Group and class of each row
[ -8.8  -9.4  -6.5  -3.4  -5.6   7.9  -8.6 -10.2   8.7  -7.1  -1.4   3.6
  14.5  -5.8  -0.1  18.8  13.2   3.0 -15.1  11.3  -3.7  21.1  15.2   1.2
   5.5] : mil/lebo
[ -3.8  -2.9 -10.3   5.1  -3.4  12.2 -24.4  -9.4  13.3  -7.4   2.1  -7.4
  18.0   1.3   0.5  21.0  13.3   6.4 -15.9  41.0  -4.5  40.3  12.8   4.2
  -1.1] : mil/kekez
[ 28.5  23.0   9.2  -1.7  -0.6   7.7  25.2   3.8 -26.9 -20.6   9.7  -4.7
  11.5   6.1  -4.5  -9.4 -25.6  -0.7  -3.6  54.9 -16.3  -6.9 -18.9  -0.8
  -9.3] : tibu/zag
[  1.2  16.6  -6.5  28.3  -0.5  -7.4  16.6  -8.0   1.1  -3.7  -3.0   0.6
  -1.8  -2.2   1.2  11.3  12.1  -8.5 -13.7  17.2   0.6   9.8   0.9   1.0
   6.9] : Fakip/mana
[ 13.7  18.6  -9.4 -24.5   4.6   0.8  14.1   1.8   2.8  -1.4  -2.3   6.1
   1.6  -1.3  10.3   6.0  23.8   2.1  -5.7  26.7  -4.9  -5.1  -7.8  -3.0
  -1.9] : Fakip/Seka
[ -1.5  -5.5   0.6  -3.2  -1.1   4.3 -11.1   6.6   0.8 -12.2   7.3  -0.7
  10.1 -13.0  -0.5   9.9   7.9  -1.9  -8.1  14.9  -9.7   8.0   0.8   4.4
   5.5] : mil/lebo
[ 15.2  28.0  18.1   9.7   4.5   4.3  25.0  12.7 -12.1  -8.3   9.0  -5.1
  -1.6   5.6  10.5 -13.3 -34.6  19.1   6.8  26.3 -28.6 -25.8 -18.4   5.0
  -1.5] : tibu/Semub
[  0.0 -13.7  -8.1   7.1  -0.3   7.7  -5.7   0.6   6.3 -13.2  11.7   9.6
   9.8   5.3   7.2   0.2   0.6   3.5 -12.4  21.6  -5.7  15.8   8.4   3.6
  -4.7] : mil/kekez
[ 28.2  18.4  16.0  15.6   6.7   6.7  -5.8   8.0 -22.0 -22.4   7.7 -10.8
   5.0  21.6 -13.2  -7.8 -37.6  -0.1   1.1  36.5 -26.1 -18.3 -41.3 -11.7
  -5.9] : tibu/rusuf
[  8.9  22.7  -2.5  -2.8   1.6  -4.6  15.5  -6.8   3.9  12.4 -17.3   2.6
  -1.7  -4.8   0.1  -3.9  15.4  13.3 -11.3  -2.0   1.1  -3.2   2.1  -4.6
   8.2] : Fakip/tol
[ 13.5  14.2  -7.9   2.1  -5.9   3.9   9.0  -8.3  -1.6  -4.6  -6.6  -4.9
  12.0   1.1  -2.2   6.0  -5.6  -3.9  -0.5  35.9  -9.4  24.4   0.4  -1.3
 -12.6] : tibu/zag
[ -6.2  -6.3   2.5  -3.4  -6.6   0.1   2.4   1.5 -11.4 -14.1   4.8  -8.1
  13.7   2.5  -3.8   4.2  10.9   2.9  -6.4  33.3 -16.3  19.3   0.5   4.6
  -0.2] : mil/kekez
[ 15.8  -3.4   5.2  -5.4  -0.9   0.7   0.0   0.5 -20.2 -16.4   7.2  -4.3
  18.9   8.6 -11.3   3.7  13.3   8.6  -9.3  43.7 -14.2  22.1 -19.6   9.7
   4.8] : mil/ped
[ 41.7  23.3  10.9  16.4   5.0   3.2  14.1  17.2 -26.0 -19.8  -3.7  -6.8
  11.5  26.1 -14.3  -1.2 -35.9   5.0  -3.2  45.4 -30.2 -25.8 -55.1   5.3
  -3.6] : tibu/Semub
[-16.0 -23.3 -28.6 -10.0 -13.9  14.9 -16.3 -23.3  24.0  13.9   7.3  10.5
  16.5 -25.7  12.0  20.6  58.8   2.4 -18.0  27.8  13.8  65.2  52.4  -3.3
  -8.0] : mil/lebo
[10.5 21.4 -5.4 -2.9 -1.9 -8.6  8.6 -3.8 17.3 15.2 -6.2  6.1 -2.6  5.7
  3.5  4.2  9.0  0.2 -1.2 11.4  1.1 -5.9  3.7  2.9  6.2] : Fakip/tol
[ -2.3  -5.0   5.5  -4.2   0.7   4.8  -9.7   8.6  -0.4 -11.7   6.8  -0.3
  10.7  -5.4   1.9  -4.2   2.3   2.1  -9.2  18.3 -10.2  16.0  -5.7   8.5
   9.2] : mil/lebo
[ 25.0  18.1  -5.2   5.0  -2.8   3.0  -3.2   0.4   0.4  -7.8  -4.5  -7.9
   3.2   8.2 -11.8  -2.2 -21.3  11.6   7.5  23.3 -12.5  -7.7 -14.6  -5.2
  -7.4] : tibu/Semub
[ 20.6  12.4  -7.6   2.9  -1.9  10.5   3.0  -3.5   1.8   1.0  -1.0  -6.6
   3.5  -3.7 -12.6  -1.1 -11.9   3.0   0.5  48.1 -13.7  16.6 -10.4   4.6
 -21.9] : tibu/rusuf
[ -0.4  10.7   1.9  -4.1   3.2  -3.3  10.1   6.2   2.1   1.4   1.7  -0.4
  -1.5   4.5  -1.7  13.8   6.2   3.4  -3.5   7.3   7.0 -13.1 -14.1   4.0
   8.8] : Fakip/tol

Group and class of each row
[ 14.1   0.4   2.4   4.0  22.2  18.2   0.3  -8.7  18.7  15.1   6.1  33.3
  22.3 -14.8  -3.9  11.2   5.2   1.2  10.5   6.4  -2.3  -5.1  -5.8   1.1
 -22.6] : C/vok
[ 19.5  -0.6 -11.0 -35.4  27.2  26.2  -4.0  -4.3  14.0  10.0 -11.9  32.2
   0.3  -8.6  -9.7   8.1  13.7 -26.3   6.9   6.7   1.5   3.8  -7.6   0.5
  -4.7] : C/sep
[ 16.0  -0.6 -25.0  -4.4  16.7  19.4   5.7  11.7  -4.1   8.9 -15.0  21.8
 -10.3  -1.1  -3.7   1.2   4.4 -34.3  -4.5   2.7  14.3   6.7 -16.2  -7.5
 -19.2] : C/sep
[  5.2  -1.0  -3.5  23.4  27.4   4.6 -11.6 -14.6  52.2  15.7  33.0  31.8
  37.0 -19.8 -17.0  15.0 -27.0  35.8   1.7   3.4  10.2  10.9  14.0   8.9
 -26.4] : D/Piv
[  1.9  -7.2 -20.4 -30.6  36.0   6.4   8.4   4.7  13.6   2.2   6.1 -15.9
  -3.3  -7.9 -21.8  -0.5  15.8 -13.2  -7.3   5.2  14.4   6.6  10.7   9.9
 -17.7] : D/Piv
[ -7.6  -3.3  -8.5 -38.1   9.2   8.3 -32.4   7.8   0.3   1.0   0.4  12.6
  -8.4  -4.1  -6.4   7.3  13.1 -28.6   6.7  11.3  -3.6  11.2   6.5  -2.8
 -16.9] : D/duku
[ -7.8   3.6 -20.9 -11.3  25.0  21.6   3.4   1.6  -5.3  -4.5 -11.8  15.0
 -14.0  -4.3   6.5   3.5  18.8 -42.7  -3.3  15.3   3.2   1.3  11.2  -9.8
 -28.2] : C/sep
[  9.2   1.8 -17.6   0.7  18.5  22.3   4.8   1.7   2.3   1.3 -14.4  19.0
 -11.2  -0.2   7.5   1.3  10.7 -29.7  -1.7  11.3  -1.0  -1.7  -4.0  -9.7
 -18.2] : C/sep
[  2.2   6.1 -21.5  10.5  42.2  26.2   6.7   3.0   8.5   5.5  -4.7   3.0
 -14.0  -3.8   2.2   8.4  30.8 -14.4  -9.3  24.1   8.7   1.1  -0.8  -4.2
 -53.4] : C/vok
[-15.1  -4.3  -8.4 -45.4   8.4   5.4   3.1  -1.5   7.3   1.4  -0.1   6.3
  -3.8 -12.0 -12.2  14.4  15.0 -20.2   7.3   7.4  -3.7  13.1   6.6   2.4
 -13.3] : D/duku
[ -4.5  -1.5 -22.0 -34.9  22.7  18.3   8.7   8.7  -6.2  10.4  -8.0  -3.4
 -10.4  -6.6  -3.8   2.0  34.0 -12.5   8.1  14.9  -7.2   3.3  -3.3   6.0
 -14.8] : C/Veni
[ -9.1  -9.2 -18.2 -28.8  29.4   8.2  -2.1   1.1  10.3  -1.9  -1.4  19.8
 -10.3  -4.1 -11.9   2.6  15.1 -27.9  -8.2   3.2  10.4   3.3   9.1   3.0
 -26.6] : D/duku
[ -8.7   1.5 -17.1 -12.7  38.1   6.3   9.4   3.8  11.8 -12.4   7.2  -4.9
   3.4  -9.7 -17.0  -1.8  30.7  -1.8   3.3  14.6   9.7   6.2  13.2   0.8
 -40.8] : D/Piv
[-14.2  -6.0   0.7 -61.6  26.7   3.6  11.4   4.1   0.9 -13.6 -16.1   1.8
 -32.8   2.2 -19.0  -8.8  27.9 -43.5 -16.9   0.6  -2.3   6.0  10.5   2.4
  -5.8] : D/duku
[  2.9   0.5   0.0   8.1  15.9  12.7  -2.7  -3.1   3.9   4.7  -7.4   8.5
  -7.0   7.5   2.7   1.4   4.5  -4.2  -0.5   9.5  -7.2   3.1 -15.3  -8.3
   0.6] : C/sep
[ 23.6  -2.9  -3.9  13.0  15.7  27.6 -14.7  -6.7  34.1  12.7   0.6  47.3
  24.7 -14.1   8.4  15.2 -29.2  -2.2   5.9   7.1   3.5   2.1  -6.7  -3.3
  -9.3] : C/sep
